Below are the code and all the weights of a small trained network. Each question names an input and a target symbol and asks about switching units off, where a switched-off unit gives its printed mean instead of its output.

import numpy as np


def w(rows, s, z=0):
    codes = np.array(rows[::2]) - 128.0
    scale = np.full(codes.shape[1], s)
    scale[-1] = z or s
    return codes * scale


def f(y):
    return np.maximum(y, 0)


def softmax(a):
    e = np.exp(a - a.max(-1, keepdims=True))
    return e / e.sum(-1, keepdims=True)


def log_softmax(a):
    a = a - a.max(-1, keepdims=True)
    return a - np.log(np.exp(a).sum(-1, keepdims=True))


def net(x, mask):
    ids = ['ΔΛΠΨΩαβζηθμστφ'.index(c) for c in x.split()]
    T = len(ids)
    res = E[ids] + P[:T]
    u = 0
    for l in range(3):
        q, k, v = (res @ M[l].T for M in (Q, K, V))
        z = softmax(np.where(np.tri(T) > 0, q @ k.T / 3**0.5, -1e9)) @ v
        res = res + np.where(mask[u], z, O[l][:, -1]) @ O[l][:, :-1]
        u += 1
        y = f(res @ A[l][:, :-1].T + A[l][:, -1])
        res = res + np.where(mask[u : u + 8], y, B[l][:, -1]) @ B[l][:, :-1]
        u += 8
    return log_softmax(res[-1] @ U[:, :-1].T + U[:, -1])


Q, K, V, O, A, B = {}, {}, {}, {}, {}, {}
E = w([
[108,83,92,157,175,67,141,154,80],'Δ',
[107,124,179,117,113,91,152,180,65],'Λ',
[143,150,110,167,106,230,148,144,168],'Π',
[154,66,135,178,55,190,149,49,78],'Ψ',
[136,136,158,45,120,137,240,113,150],'Ω',
[214,203,176,158,78,101,111,144,175],'α',
[105,119,118,149,77,125,104,163,168],'β',
[173,227,105,121,225,128,176,90,105],'ζ',
[252,126,74,89,95,98,170,157,178],'η',
[117,116,122,156,134,149,131,186,165],'θ',
[86,151,95,148,149,119,139,190,129],'μ',
[124,95,82,159,159,157,128,153,130],'σ',
[116,117,103,98,4,116,131,141,119],'τ',
[79,99,73,174,84,104,129,95,138],'φ',
],0.025)
P = w([
[196,17,171,137,136,166,86,64,78],'0',
[82,165,110,159,79,96,135,158,56],'1',
[49,149,141,165,111,75,160,127,121],'2',
[163,50,158,93,157,168,76,68,143],'3',
[94,217,84,115,88,97,97,164,71],'4',
[63,188,125,141,121,80,158,133,170],'5',
[156,81,148,65,167,172,63,70,174],'6',
[110,249,77,91,95,99,79,179,81],'7',
],0.011)
Q[0] = w([
[239,213,113,174,135,100,12,141,72],'0.h0',
[54,55,254,96,213,165,193,32,187],'0.h0',
[97,4,234,73,155,118,170,62,241],'0.h0',
],0.011)
K[0] = w([
[247,219,205,38,149,106,151,122,138],'0.h0',
[114,68,124,223,135,160,164,147,56],'0.h0',
[122,59,119,215,74,146,134,101,55],'0.h0',
],0.013)
V[0] = w([
[191,95,151,204,84,77,87,188,163],'0.h0',
[85,56,91,72,102,171,172,181,124],'0.h0',
[214,114,110,126,132,66,253,100,188],'0.h0',
],0.007)
O[0] = w([
[121,202,122,41,138,133,50,110,177,192],'0.h0',
[133,29,155,73,148,91,185,161,156,131],'0.h0',
[254,152,64,117,93,111,87,173,70,254],'0.h0',
],0.0084,0.0037)
A[0] = w([
[192,135,107,144,126,161,136,75,138,68],'0.n0',
[131,64,132,81,126,200,160,73,189,253],'0.n1',
[198,66,123,93,198,142,130,88,144,90],'0.n2',
[152,139,207,62,185,161,144,93,80,74],'0.n3',
[181,128,209,162,173,206,140,113,166,88],'0.n4',
[93,109,158,88,202,135,114,154,88,41],'0.n5',
[166,123,95,100,89,205,136,94,140,149],'0.n6',
[160,71,172,132,244,197,66,130,129,197],'0.n7',
],0.011,0.0065)
B[0] = w([
[34,45,91,81,92,87,147,149,118,197],'0.n0',
[231,112,120,165,107,109,48,157,14,254],'0.n1',
[120,247,195,189,151,121,61,63,198,187],'0.n2',
[188,158,126,119,114,44,193,207,196,153],'0.n3',
[79,146,254,115,164,68,172,167,159,161],'0.n4',
[160,146,117,154,151,130,155,79,60,160],'0.n5',
[139,143,176,143,194,88,97,166,115,227],'0.n6',
[50,127,58,100,44,166,203,118,184,209],'0.n7',
],0.009,0.0086)
Q[1] = w([
[106,167,11,132,177,153,134,172,84],'1.h0',
[98,120,136,202,106,113,125,216,208],'1.h0',
[49,161,117,111,93,128,207,132,39],'1.h0',
],0.011)
K[1] = w([
[112,189,13,115,212,177,167,91,157],'1.h0',
[65,88,142,79,86,254,140,231,213],'1.h0',
[31,129,129,43,75,104,240,97,31],'1.h0',
],0.0077)
V[1] = w([
[169,128,126,128,109,131,172,121,129],'1.h0',
[115,153,2,170,218,141,124,180,181],'1.h0',
[104,136,85,214,137,111,114,212,167],'1.h0',
],0.0062)
O[1] = w([
[113,159,99,120,137,193,37,151,86,120],'1.h0',
[119,54,202,104,95,174,147,90,36,161],'1.h0',
[58,120,247,5,81,156,87,76,1,252],'1.h0',
],0.0063,0.005)
A[1] = w([
[100,95,74,115,111,168,143,97,139,120],'1.n0',
[115,95,130,141,92,108,116,192,115,113],'1.n1',
[96,92,141,150,78,162,100,106,168,111],'1.n2',
[180,90,124,99,191,118,110,125,148,97],'1.n3',
[170,142,155,142,105,102,119,140,181,130],'1.n4',
[182,59,145,70,248,235,188,117,142,1],'1.n5',
[151,112,100,123,72,125,135,80,120,147],'1.n6',
[94,96,162,103,90,130,88,162,193,101],'1.n7',
],0.014,0.019)
B[1] = w([
[80,92,123,105,225,140,48,166,95,159],'1.n0',
[128,177,108,82,181,142,171,92,123,244],'1.n1',
[175,117,117,152,183,181,91,54,195,162],'1.n2',
[109,208,151,168,116,201,111,136,145,158],'1.n3',
[78,72,133,71,112,149,140,106,97,218],'1.n4',
[110,182,191,73,62,61,141,94,218,128],'1.n5',
[136,186,92,142,168,139,124,203,174,208],'1.n6',
[203,93,92,148,103,157,167,10,141,161],'1.n7',
],0.011)
Q[2] = w([
[100,56,206,165,119,139,89,122,58],'2.h0',
[112,121,118,124,121,100,13,61,122],'2.h0',
[85,155,105,142,60,158,168,71,38],'2.h0',
],0.011)
K[2] = w([
[84,60,126,189,52,171,127,129,12],'2.h0',
[56,132,72,110,121,114,40,41,101],'2.h0',
[56,184,217,133,2,119,189,42,40],'2.h0',
],0.0073)
V[2] = w([
[134,70,191,148,3,164,140,189,152],'2.h0',
[108,87,83,100,50,159,151,170,122],'2.h0',
[189,120,190,165,148,86,138,194,158],'2.h0',
],0.0037)
O[2] = w([
[66,152,161,89,41,147,108,144,83,2],'2.h0',
[102,143,167,64,30,173,103,145,3,109],'2.h0',
[165,124,140,146,172,97,191,155,166,49],'2.h0',
],0.0065,0.0058)
A[2] = w([
[142,163,101,164,102,220,114,190,183,37],'2.n0',
[2,133,171,106,215,65,69,131,97,53],'2.n1',
[134,133,123,139,134,96,66,166,91,220],'2.n2',
[42,60,102,111,108,130,136,57,175,2],'2.n3',
[160,95,115,156,136,190,42,123,104,52],'2.n4',
[179,170,143,72,72,136,175,141,198,60],'2.n5',
[96,45,85,73,140,152,182,199,126,77],'2.n6',
[153,36,125,103,143,88,60,70,209,6],'2.n7',
],0.0085,0.0052)
B[2] = w([
[132,89,170,90,150,100,171,115,3,155],'2.n0',
[67,119,104,115,76,111,108,98,174,253],'2.n1',
[165,98,180,158,120,108,111,108,209,254],'2.n2',
[138,145,160,127,166,185,122,190,167,170],'2.n3',
[174,189,96,145,107,91,143,150,138,209],'2.n4',
[89,103,103,205,149,130,128,126,100,181],'2.n5',
[178,59,154,167,43,154,119,146,114,185],'2.n6',
[45,126,119,135,85,114,170,173,91,197],'2.n7',
],0.012,0.0093)
U = w([
[127,101,124,124,160,57,111,53,89,129],'Δ',
[123,213,149,120,132,77,211,146,184,113],'Λ',
[105,167,254,190,184,144,116,203,146,192],'Π',
[168,164,160,239,126,99,137,120,172,105],'Ψ',
[159,141,160,157,84,112,181,202,124,123],'Ω',
[141,213,143,174,71,125,99,90,138,37],'α',
[144,208,151,191,93,184,184,134,193,100],'β',
[79,197,124,205,188,159,84,121,8,161],'ζ',
[161,162,111,21,186,114,119,163,155,186],'η',
[149,140,148,67,195,170,146,42,141,232],'θ',
[55,166,132,84,133,155,124,158,72,86],'μ',
[132,95,124,166,130,176,63,152,128,112],'σ',
[152,179,34,108,93,126,168,63,130,3],'τ',
[89,186,100,137,199,140,106,139,155,101],'φ',
],0.0082,0.0054)

Each question gives the input, a string of symbols that net reads in full, and the target symbol t.
The units are the heads (3 rows each of Q, K, V and O) and the neurons (one row each of A and B). Each row of codes is followed by its name. A weight is (code - 128) times the scale printed after its matrix; where a second scale follows, it is the last column's (O, A, B and U).
mask holds one flag per unit, layer by layer, with each layer's heads first. A switched-off unit (its flag False) gives its mean, the last column of its rows in O or B, instead of its output. The means were averaged over made-up inputs and are rounded, as every weight is.
A unit's drop is (log p(t) with every unit on - log p(t) with that unit switched off) / (log p(t) with every unit on - log p(t) with every unit switched off).
The circuit of an input: a set's keep is (log p(t) with only the set's units on - log p(t) with every unit switched off) / (log p(t) with every unit on - log p(t) with every unit switched off). Starting from the 12 units with the biggest drops (on a tie, the unit counted first), units are removed one at a time, each time the one whose removal leaves the highest keep (on an exact tie, the one counted first), for as long as the keep stays at least 0.8.
units of the circuit, in order: the units of the circuit, biggest drop first
most important unit: the unit with the biggest drop
k most important neurons of layer l: the k neurons of layer l with the biggest drops, biggest first
drop of u: that unit's drop, to one decimal
input μ Δ Ψ μ τ θ σ θ, target θ: units of the circuit, in order	0.h0, 1.n7, 1.h0
input η Δ η σ Δ Δ θ θ, target η: units of the circuit, in order	0.h0
input θ μ τ θ α η μ σ, target η: units of the circuit, in order	0.h0, 2.n5
input τ Δ Δ Λ, target Ω: units of the circuit, in order	2.n6, 0.n3, 0.n2
input α Λ θ Π Λ Δ Π, target θ: units of the circuit, in order	0.n4, 1.n7, 0.n0
input α ζ φ Π Ψ θ α Λ, target α: units of the circuit, in order	0.h0, 2.n2
input μ Ψ φ σ Δ φ τ Λ, target Λ: units of the circuit, in order	0.h0, 1.h0, 0.n1
input θ β τ β η φ σ β, target η: units of the circuit, in order	0.h0, 1.n1
input μ Ω μ Ψ α α Δ, target φ: 3 most important neurons of layer 0	0.n2, 0.n6, 0.n7
input β β β ζ σ φ, target φ: units of the circuit, in order	0.n1, 0.n6, 1.n0, 1.n6
input φ σ θ Ψ Δ Δ τ, target η: 2 most important neurons of layer 1	1.n4, 1.n1
input θ σ β τ, target η: 2 most important neurons of layer 0	0.n1, 0.n2
input ζ β φ Π σ μ ζ, target Λ: 2 most important neurons of layer 0	0.n4, 0.n2
input Ω τ μ Λ Π, target Ω: 2 most important neurons of layer 0	0.n2, 0.n0
input μ μ σ Δ η Ω Ψ τ, target Ω: 2 most important neurons of layer 2	2.n6, 2.n5
input θ τ Λ μ, target σ: most important unit	0.n7
input μ Λ φ θ β, target β: 2 most important neurons of layer 0	0.n1, 0.n6
input σ φ σ σ Δ Ψ σ μ, target μ: 2 most important neurons of layer 0	0.n1, 0.n2
input η Ω α φ, target Ψ: 2 most important neurons of layer 0	0.n1, 0.n7
input Ψ μ η Ψ Ψ τ, target τ: most important unit	1.n7
input Δ θ Δ μ μ Δ μ Ω, target Ω: 2 most important neurons of layer 0	0.n3, 0.n2
input η σ Ψ, target Ψ: 4 most important neurons of layer 0	0.n7, 0.n6, 0.n1, 0.n3
input τ φ η Δ Ψ, target η: 2 most important neurons of layer 0	0.n0, 0.n6
input Δ θ Λ ζ, target Λ: 2 most important neurons of layer 0	0.n2, 0.n4
input η τ φ, target φ: 3 most important neurons of layer 0	0.n6, 0.n1, 0.n2
input Ω η Λ α Ω α Λ φ, target α: 2 most important neurons of layer 1	1.n1, 1.n4
input Δ φ μ Π μ τ η Π, target η: drop of 0.n7	0.1
input Π μ μ Π Δ, target Δ: drop of 1.n4	0.2
input φ Ψ σ Δ Π Π Λ μ, target μ: drop of 1.h0	0.6
input η Π θ μ, target σ: drop of 0.n5	0.1
